[-11  -3  45 -10 -21  25  15   4  12  -7   6  -9   5   5  14  12  -2   7
 -13  12  19  35 -20   0  31   3  17  -4   1  11   8  12  37 -17 -29  -9
   5 -10  -4 -13  46  -1  -8   8   7 -22 -26 -33  12  -7   4  11  93  -1
 -10  -4  -5  16   8   4  -7   3  24   1 -20 -14   1  15   3  76   1 -20
 -13  11  -9   4 -10   9 -25 -28 -26 -17] -> nov
[ -8   1  43 -25 -35   7  31   1  18  -1  44  -7   2   5   8  13 -10  13
 -13 -34  28  22  24  28  32  18  -4  21  31  38 -18   3  11   3  -3   3
   1  -5   3 -10  36  -8   9   7   2 -14 -42   7 -15  -2  18   1  62 -14
 -27 -19   8  -2  45   7   7   4  18  -1 -32 -15  -1  22   0  25 -15 -30
 -10  15 -17 -18  42   0   3 -36 -39 -27] -> nov
[  1  -8  21  -5  -5  -2  26  11  19 -15   7 -20  -5   7  39  -5 -12 -16
 -11   2  12  17  -9  28   9  -7 -24  -9  29  10  -9   1  14  -6  -1  -9
   8 -16   2 -13  14  -1  -1   2 -58 -19 -22 -26 -15  -9  -2  10  71  -5
  -4 -21   2 -17  34 -17  -3   5  23  -3 -37 -11  -4   6  12   1   8 -13
  -9  23  -1  -2  13 -11  30   5 -37 -26] -> mer
[ -4  -8  -2 -18   5   5  10  -4  19   3  15  -1  -2   3  16  -3 -10  -9
   0  -6 -20 -21  23   4  -3   8   3   5  37  -3 -13 -16 -14  10   0   4
 -16  -4  -4 -11   2  10  -4 -12  -4 -15 -15   5  -5  12  -2  -5   0   0
  -8 -22  18  -9  35   9  11  12  11   6 -13  -3   8 -16  45 -48  -9   3
   7  -1   3 -10   7  -1  21   8 -14  -2] -> mer
[ -2  -7  65 -30  -4   3  23 -98  12   3  28  10 -26   3   2   5 -22  -7
  -7  24 -66 -11 -11  13  16  -3  -3 -30 -34 -15  -4 -11 -10   3   8  -2
  -6 -26 -19 -29  39 -15  -3  23  25   3 -29   6 -21   8  -1  13  -3  14
  -9 -34 -11   5  42 -21  -3   4  15 -11 -12  -3 -12 -37  35  26 -34   6
   3   3 -11 -16   5  12   7   4 -23 -38] -> mer
[-16  21   9 -15   2   2   8   2  -2   7  22  -5 -10  -9  16 -13  -8   8
 -20  -5 -45 -21  33   5   1  10 -19  -1   9 -22 -11 -23  -9  -4  -7   0
   3  -3  -1 -32  29  -8  -2   5  11  -8 -20  24 -29  -1  16  10 -29  16
   3 -29  -3  -3  67 -25  -7  22  22  -9 -20  -9  -9 -21  31  27 -12  -4
  52  -2   2 -27  -1   8   5 -14 -33 -30] -> mer
[ 23  15   9 -17 -12  -4   7   7   6   4  -2 -17 -16   3  25  11   9  13
 -18 -12  51   7   5   8  19 -14   0  32  26  -4  -3  25  41  -9   3 -18
   0  -4  -7 -16  26  -3   2  18  -5 -17 -34   5   3   2  -4  -5 104  -9
 -12   0   1   0  42  -2   4  -6  26  12  -2   0  -8  45 -11  45  23 -20
 -24 -14   2   4  -5  10   1  -3 -43 -20] -> nov
[ -2 -31  46 -36  -6   2  14   5  17   5  17  -5   3  11  -4   5  -5   4
 -13  -3  -4 -17 -12 -12  18  12  -2  18  11   4 -18  -6  24  11  -7  -9
  -4 -15  -9 -19  12 -11 -66  -2  -4   5  -9 -10   2   3   2   6  10   1
 -12 -20   0   9   9  -2 -11  -2   8  -5 -34  -6   1 -20  13  34 -23   7
 -12  19  -5 -27   3   1   9 -10 -22 -11] -> mer
[-14  21  63 -32 -14  -2   4 -10  17 -14  14  -6  19   2   8 -15  -8 -23
  -9  12 -38  -4  16  -6 -10  27 -10  30  11  -6 -29 -25 -11   7   1  13
 -13 -14  -5 -28   5 -13  -5  -3   8   2  13   8 -25  11  -5   9   8  20
 -11 -19  -9  -2  40  10  -6  -9   0   1 -29 -11   2 -31   4 -41 -34   5
   3   0  -8 -20   2  -4  32   0 -23 -12] -> mer
[-13  -1  54 -13  -7 -13  40   9  26  -1  -7  -3   5   2  -2  18  -6 -22
 -22   0  17  33 -13   1  42  -7  -2  -6  21  12 -17  17  52  -5  14   5
   3 -19  -2  -3  22  -6  -1   6  43 -12 -32 -13   4   0  28   7 104  -5
 -34 -61   2   9   3  -1  -6   9  27   1 -31 -10   4  33  16  71  -3 -21
  -9  11  -6 -14   1   0   0 -16 -33 -35] -> nov
[ -4 -11 -41 -21 -18  -6  20  37  15   3 -12  -4   6  -7   4  32   0   1
 -24   1  41  18   7  28  52 -10   1 -10  31  -7  -2  13  50  -1  -1   1
 -10   0  -1 -22  27  14  29  -3  12 -31 -41 -10   7   2  -9  -3 104  -2
  -6 -20   5   4  50  -2  -3   2  34  -8 -25 -10  -4  38   1  40  14 -24
 -19  -2  -1  -7   2  15 -13   1 -36 -24] -> nov
[ -7   5  21 -32  -6  -6   6  25  -6  -3  15   1   0  12 -11   0   7   1
 -40 -13  -5  -5 -12  29   9   4  -4  16  20   6 -16  -6  28  -6  -6  -2
  -4 -18  -6  -7  19 -10  11  -8   2  15 -24   9  -7   1   9   4  73   3
 -12 -19  -4   4  28  -6   0  -5  15 -11 -29 -22  -2  -2  37  24   7 -14
 -25  21  -3 -10  -7   5  11   2 -35 -23] -> mer
[ -4  -1  34  -4  -3  -1  24  -1  18  -8   2  18  -5   2  13  -1 -16  -7
 -10  -2  22   0   3  13 -12 -18  11 -17  14  -9   7   1   0   7  -4   0
   2  -3   2   0  -5  -9  10   9  10  10  -4   1 -10  14  14   1  68  -4
  -1 -24  -9  -1   3  -9   6   4  12   8 -23 -12  -6   4  19  40 -17  -7
  -1  11   1  -1   3   0  12   3 -18 -10] -> mer
[ -7  12  39 -31 -11  -4  22  -3   4   0  13  -6  -1  -5  -7   7 -13   0
 -26  -8 -17  -5  -9  13  26  -9 -22  -9   6  -3 -12   4  28  -1   0  17
   1 -15   4  -6  -2  -2  18  -3   8  -5  -4 -10  -2  -5  -3 -11  72 -23
  -4 -20   8  -2  41  -7  -5  10  29 -17 -20  -4  13  -2  10  52 -14  -5
  -9  16  -1 -26  12  -7 -26   7 -40 -15] -> mer
[  3   3  -1 -15  -4  -4  19   1   6  -6   8   8 -11  -3   9  -8  -4  -9
   5  -5  -9  -7  29  29  -2  -3  -6  -6  26   0   2 -14 -11 -10 -14  -6
 -13 -12  -3 -15   2 -15  -1 -11   3 -13 -29  11 -13 -13  -3   4 -19  -1
  -9  -4  -1 -12  23  -8  -4   2   9  -3 -17 -15  -4 -14   6 -36 -14 -11
   0  -3  10  -6   4  -8  14  13 -29 -11] -> mer
[-20   0 -39 -10   2  15   7  24   0 -12   5  18  -8   5   7  22 -13  -5
 -27  -5  17   5  15  24  39  -1  33 -21   9 -21  -2  18   7   1 -11  -9
  14 -10  -3   0  -4  -2  24   4   6  -3 -17   3  -1   3   1  -4  45   2
 -12  -1   1   0  20  11   5  -8  23  -6 -20   2   5  27 -15 -19 -13 -25
 -14   6   3 -16  -2  14 -16   1 -15 -12] -> nov
[  1   8   6 -17   2  -1  13   2  -2  -8   1   2  -6 -35  -8   3   2 -18
 -25  -8  16  24   4  13  35  -8  -6  14  21  -3 -16   5   4  12   2   6
   3 -14   1 -10  27  -4   2  -4   0 -19 -34   9   2  -1  -3   3  71   4
  -8 -12   8  -8  48  13   2  -8  18  -2 -21  16   1  18  -5   8  -5 -46
 -14   0   9  10  13   5  10  -5 -16 -27] -> nov
